Below are the code and all the weights of a small trained network. Each question names an input and a class and asks about switching units off, where a switched-off unit gives its printed mean instead of its output.

import numpy as np


def w(rows, s, z=0):
    codes = np.array(rows[::2]) - 128.0
    scale = np.full(codes.shape[1], s)
    scale[-1] = z or s
    return codes * scale


def f(y):
    return y / 2 * (1 + np.tanh(0.7978845608 * (y + 0.044715 * y**3)))


def log_softmax(a):
    a = a - a.max(-1, keepdims=True)
    return a - np.log(np.exp(a).sum(-1, keepdims=True))


def net(x, mask):
    res = np.array(x, float).reshape(1, 4) / 4 @ E
    y = f(res @ A[0][:, :-1].T + A[0][:, -1])
    res = res + np.where(mask, y, B[0][:, -1]) @ B[0][:, :-1]
    return log_softmax(res[-1] @ U[:, :-1].T + U[:, -1])


A, B = {}, {}
E = w([
[112,118,149,94,164,174,162,150],'x0',
[173,223,185,195,202,214,20,80],'x1',
[114,193,205,85,1,110,58,140],'x2',
[44,78,83,209,192,124,65,41],'x3',
],0.007)
A[0] = w([
[84,193,221,100,70,177,28,117,200],'neuron 0',
[119,152,79,158,185,169,87,90,51],'neuron 1',
[103,91,102,188,196,170,71,65,89],'neuron 2',
[85,102,153,6,41,65,175,144,246],'neuron 3',
[245,159,121,233,215,185,63,78,254],'neuron 4',
[94,59,73,144,119,96,163,85,167],'neuron 5',
[168,197,205,85,68,93,113,146,47],'neuron 6',
[181,147,243,143,133,188,92,174,132],'neuron 7',
[115,73,43,166,165,99,255,210,246],'neuron 8',
],0.0071,0.0024)
B[0] = w([
[141,145,97,170,105,110,45,130,198],'neuron 0',
[155,101,213,165,101,137,215,133,172],'neuron 1',
[72,87,145,143,82,172,199,115,202],'neuron 2',
[92,138,70,142,74,64,190,249,213],'neuron 3',
[97,198,232,77,106,167,194,41,249],'neuron 4',
[76,124,27,208,205,75,164,119,176],'neuron 5',
[184,183,75,145,93,193,109,171,166],'neuron 6',
[161,183,102,148,254,136,89,66,172],'neuron 7',
[62,68,105,69,178,92,27,91,225],'neuron 8',
],0.0071,0.011)
U = w([
[57,20,84,146,110,2,91,230,254],'0',
[163,177,170,61,141,177,86,30,254],'1',
[60,28,41,187,207,65,112,54,4],'2',
[80,71,226,206,141,157,202,128,4],'3',
[141,161,56,66,22,125,200,243,2],'4',
[224,230,128,205,167,181,56,206,3],'5',
],0.0049,0.0024)

Each question gives the input, the list of numbers given to net, and the class t.
The units are the neurons (one row each of A and B). Each row of codes is followed by its name. A weight is (code - 128) times the scale printed after its matrix; where a second scale follows, it is the last column's (A, B and U).
mask holds one flag per neuron, in row order. A switched-off neuron (its flag False) gives its mean, the last column of its row in B, instead of its output. The means were averaged over made-up inputs and are rounded, as every weight is.
A unit's drop is (log p(t) with every unit on - log p(t) with that unit switched off) / (log p(t) with every unit on - log p(t) with every unit switched off).
The circuit of an input: a set's keep is (log p(t) with only the set's units on - log p(t) with every unit switched off) / (log p(t) with every unit on - log p(t) with every unit switched off). Starting from all 9 units, units are removed one at a time, each time the one whose removal leaves the highest keep (on an exact tie, the one counted first), for as long as the keep stays at least 0.8.
circuit, biggest first: the units of the circuit, biggest drop first
unit that matters most: the unit with the biggest drop
k most important neurons: the k neurons with the biggest drops, biggest first
drop of u: that unit's drop, to one decimal
input [-1,2,-7,-3], class 1: circuit, biggest first -> [neuron 3; neuron 4]
input [-8,-5,-5,-8], class 0: circuit, biggest first -> [neuron 8; neuron 4]
input [2,5,3,-6], class 5: unit that matters most -> neuron 6
input [-3,5,7,0], class 5: 3 most important neurons -> [neuron 0; neuron 6; neuron 8]
input [7,1,5,-5], class 5: circuit, biggest first -> [neuron 7; neuron 6; neuron 4]
input [1,6,-8,-7], class 1: circuit, biggest first -> [neuron 4; neuron 3]
input [7,-5,-8,-7], class 0: circuit, biggest first -> [neuron 8; neuron 3]
input [-7,4,-3,7], class 3: 2 most important neurons -> [neuron 2; neuron 1]
input [-1,8,-2,4], class 3: 4 most important neurons -> [neuron 2; neuron 1; neuron 8; neuron 6]
input [-1,4,7,0], class 5: 2 most important neurons -> [neuron 0; neuron 6]
input [5,-8,-7,-8], class 0: 2 most important neurons -> [neuron 8; neuron 3]
input [0,-2,-6,-8], class 0: 2 most important neurons -> [neuron 8; neuron 4]
input [-1,-6,-4,-8], class 0: 2 most important neurons -> [neuron 8; neuron 4]
input [-7,4,-8,-4], class 1: 3 most important neurons -> [neuron 4; neuron 3; neuron 5]
input [6,1,6,-3], class 5: unit that matters most -> neuron 7
input [-6,2,-8,2], class 3: drop of neuron 2 -> 0.2
input [1,-7,-2,-7], class 0: drop of neuron 8 -> 0.7
input [-5,8,-8,1], class 3: drop of neuron 1 -> 0.3
